Below is a small trained network, with its code and all its weights. Each question gives an input and a target symbol and asks what happens when units are switched off, that is, made to give their printed mean instead of their output.

import numpy as np


def w(rows, s, z=0):
    codes = np.array(rows[::2]) - 128.0
    scale = np.full(codes.shape[1], s)
    scale[-1] = z or s
    return codes * scale


def f(y):
    return np.maximum(y, 0)


def softmax(a):
    e = np.exp(a - a.max(-1, keepdims=True))
    return e / e.sum(-1, keepdims=True)


def log_softmax(a):
    a = a - a.max(-1, keepdims=True)
    return a - np.log(np.exp(a).sum(-1, keepdims=True))


def net(x, mask):
    ids = ['ΘΛΦαβγδεζημπστψω'.index(c) for c in x.split()]
    T = len(ids)
    res = E[ids] + P[:T]
    u = 0
    for l in range(2):
        r = res
        for j in range(2):
            rows = slice(3 * j, 3 * j + 3)
            q, k, v = (r @ M[l][rows].T for M in (Q, K, V))
            z = softmax(np.where(np.tri(T) > 0, q @ k.T / 3**0.5, -1e9)) @ v
            o = O[l][rows]
            res = res + np.where(mask[u + j], z, o[:, -1]) @ o[:, :-1]
        u += 2
        y = f(res @ A[l][:, :-1].T + A[l][:, -1])
        res = res + np.where(mask[u : u + 8], y, B[l][:, -1]) @ B[l][:, :-1]
        u += 8
    return log_softmax(res[-1] @ U[:, :-1].T + U[:, -1])


Q, K, V, O, A, B = {}, {}, {}, {}, {}, {}
E = w([
[153,158,164,175,116],'Θ',
[98,82,133,139,178],'Λ',
[82,142,89,129,147],'Φ',
[110,129,119,143,159],'α',
[124,97,148,47,187],'β',
[150,159,151,183,148],'γ',
[114,91,135,155,168],'δ',
[112,126,124,136,146],'ε',
[87,148,93,119,158],'ζ',
[116,94,149,110,81],'η',
[59,83,93,135,69],'μ',
[137,135,145,124,99],'π',
[115,66,171,121,58],'σ',
[177,136,146,70,1],'τ',
[114,195,87,94,188],'ψ',
[182,172,114,73,68],'ω',
],0.022)
P = w([
[214,104,115,154,106],'0',
[66,153,195,173,115],'1',
[254,40,90,116,85],'2',
[109,179,207,158,78],'3',
[218,26,72,79,104],'4',
[147,218,213,172,86],'5',
],0.0097)
Q[0] = w([
[243,64,162,119,47],'0.h0',
[113,133,217,143,146],'0.h0',
[125,71,202,160,161],'0.h0',
[80,95,183,77,125],'0.h1',
[96,177,90,166,194],'0.h1',
[118,70,1,164,75],'0.h1',
],0.0089)
K[0] = w([
[150,115,123,87,2],'0.h0',
[58,151,180,234,110],'0.h0',
[94,16,220,161,113],'0.h0',
[51,58,167,55,122],'0.h1',
[120,122,85,162,166],'0.h1',
[142,107,42,150,83],'0.h1',
],0.0084)
V[0] = w([
[210,139,75,186,239],'0.h0',
[156,187,49,102,166],'0.h0',
[130,72,119,178,102],'0.h0',
[77,163,39,119,158],'0.h1',
[239,254,109,42,183],'0.h1',
[158,89,133,83,175],'0.h1',
],0.0093)
O[0] = w([
[241,195,254,192,138,117],'0.h0',
[207,111,151,56,108,72],'0.h0',
[152,78,35,128,92,163],'0.h0',
[165,66,216,147,229,2],'0.h1',
[96,67,137,85,27,144],'0.h1',
[109,117,125,161,46,102],'0.h1',
],0.0067,0.0036)
A[0] = w([
[72,154,98,120,148,104],'0.n0',
[89,165,195,88,89,149],'0.n1',
[57,133,136,123,145,97],'0.n2',
[128,60,154,157,182,54],'0.n3',
[44,54,141,125,139,110],'0.n4',
[92,151,151,158,169,135],'0.n5',
[114,154,154,192,142,2],'0.n6',
[99,105,150,1,56,96],'0.n7',
],0.011,0.0049)
B[0] = w([
[170,110,209,103,170,166],'0.n0',
[49,155,55,161,255,200],'0.n1',
[149,153,179,159,80,159],'0.n2',
[139,181,115,149,59,150],'0.n3',
[154,167,116,130,107,181],'0.n4',
[45,155,89,137,90,182],'0.n5',
[133,78,114,36,95,169],'0.n6',
[119,179,114,201,111,255],'0.n7',
],0.0083)
Q[1] = w([
[201,255,184,46,60],'1.h0',
[66,84,162,202,60],'1.h0',
[120,224,96,52,132],'1.h0',
[103,234,138,104,201],'1.h1',
[221,61,61,141,40],'1.h1',
[129,54,193,87,51],'1.h1',
],0.0051)
K[1] = w([
[170,54,84,141,161],'1.h0',
[93,116,226,245,127],'1.h0',
[95,100,170,27,135],'1.h0',
[62,115,200,254,159],'1.h1',
[180,241,38,81,189],'1.h1',
[127,52,131,68,62],'1.h1',
],0.0064)
V[1] = w([
[189,99,99,6,218],'1.h0',
[233,72,146,240,168],'1.h0',
[144,146,141,138,123],'1.h0',
[67,53,141,204,114],'1.h1',
[124,79,133,212,86],'1.h1',
[104,254,133,77,110],'1.h1',
],0.008)
O[1] = w([
[121,49,168,135,159,1],'1.h0',
[148,182,139,106,225,149],'1.h0',
[215,109,142,171,129,146],'1.h0',
[104,205,31,2,205,139],'1.h1',
[112,202,114,74,126,164],'1.h1',
[141,17,214,19,31,203],'1.h1',
],0.0076,0.01)
A[1] = w([
[206,72,171,73,143,13],'1.n0',
[38,147,43,184,96,25],'1.n1',
[160,82,96,255,104,98],'1.n2',
[36,118,85,63,119,120],'1.n3',
[113,83,238,119,165,65],'1.n4',
[38,151,195,115,96,253],'1.n5',
[106,218,141,43,175,83],'1.n6',
[135,154,183,109,135,136],'1.n7',
],0.0088,0.0044)
B[1] = w([
[71,59,111,108,90,149],'1.n0',
[151,64,175,75,196,254],'1.n1',
[109,87,162,70,178,160],'1.n2',
[117,192,212,126,178,226],'1.n3',
[115,152,64,117,91,145],'1.n4',
[106,115,83,255,169,254],'1.n5',
[139,40,104,189,40,216],'1.n6',
[136,74,150,82,136,162],'1.n7',
],0.0084,0.0098)
U = w([
[140,6,162,120,92,137],'Θ',
[103,134,109,72,140,146],'Λ',
[27,140,96,216,96,198],'Φ',
[183,159,228,126,126,115],'α',
[111,92,86,133,2,136],'β',
[141,106,183,111,153,143],'γ',
[104,128,83,203,114,162],'δ',
[197,128,70,161,135,66],'ε',
[116,75,62,104,203,88],'ζ',
[145,128,72,116,82,130],'η',
[62,172,158,34,81,64],'μ',
[119,127,185,114,155,62],'π',
[78,128,120,47,181,121],'σ',
[168,125,126,136,143,98],'τ',
[157,138,175,147,154,37],'ψ',
[151,193,210,127,89,4],'ω',
],0.0087,0.0041)

Each question gives the input, a string of symbols that net reads in full, and the target symbol t.
The units are the heads (3 rows each of Q, K, V and O) and the neurons (one row each of A and B). Each row of codes is followed by its name. A weight is (code - 128) times the scale printed after its matrix; where a second scale follows, it is the last column's (O, A, B and U).
mask holds one flag per unit, layer by layer, with each layer's heads first. A switched-off unit (its flag False) gives its mean, the last column of its rows in O or B, instead of its output. The means were averaged over made-up inputs and are rounded, as every weight is.
A unit's drop is (log p(t) with every unit on - log p(t) with that unit switched off) / (log p(t) with every unit on - log p(t) with every unit switched off).
The circuit of an input: a set's keep is (log p(t) with only the set's units on - log p(t) with every unit switched off) / (log p(t) with every unit on - log p(t) with every unit switched off). Starting from the 12 units with the biggest drops (on a tie, the unit counted first), units are removed one at a time, each time the one whose removal leaves the highest keep (on an exact tie, the one counted first), for as long as the keep stays at least 0.8.
units of the circuit, in order: the units of the circuit, biggest drop first
unit that matters most: the unit with the biggest drop
k most important neurons: the k neurons with the biggest drops, biggest first
k most important neurons of layer l: the k neurons of layer l with the biggest drops, biggest first
input ε σ η, target σ: units of the circuit, in order => 0.h0, 1.n1, 1.h1, 1.n3
input δ τ π, target μ: 2 most important neurons => 1.n3, 0.n7
input η δ π Λ Λ σ, target Φ: unit that matters most => 1.n5
input μ γ τ ψ, target Φ: units of the circuit, in order => 1.n5, 1.h0, 0.h0
input ψ ω Θ, target β: 3 most important neurons => 0.n7, 1.n1, 1.n3
input μ μ δ, target ζ: units of the circuit, in order => 0.h0, 1.h1
input Θ σ Θ ψ, target Φ: 2 most important neurons of layer 1 => 1.n6, 1.n5
input τ Θ μ, target μ: 2 most important neurons => 1.n3, 0.n7
input Φ Θ η ψ γ, target Θ: units of the circuit, in order => 1.h1, 0.h0
input Λ ε ω μ γ, target β: units of the circuit, in order => 0.n1, 1.n1, 1.n3
input ε ω δ, target β: units of the circuit, in order => 0.n7, 1.n1, 0.h1, 1.h0
input γ τ ω μ δ, target β: units of the circuit, in order => 1.h0, 0.h1
input γ ε ω σ Θ, target β: 2 most important neurons => 0.n1, 0.n7
input μ τ τ, target μ: unit that matters most => 0.h0
input ζ π ω γ ε, target β: units of the circuit, in order => 0.n1, 0.h1, 1.n1
input γ Θ β η ψ, target Θ: units of the circuit, in order => 0.h0, 1.h0, 1.n6, 1.n0
input γ τ γ ζ Φ Θ, target Φ: units of the circuit, in order => 1.n5, 0.h0
input β α ψ δ α, target Θ: 2 most important neurons of layer 0 => 0.n1, 0.n7
input ε ψ Θ, target Θ: 3 most important neurons of layer 1 => 1.n0, 1.n3, 1.n2
input τ ψ τ Λ π, target μ: unit that matters most => 0.h1
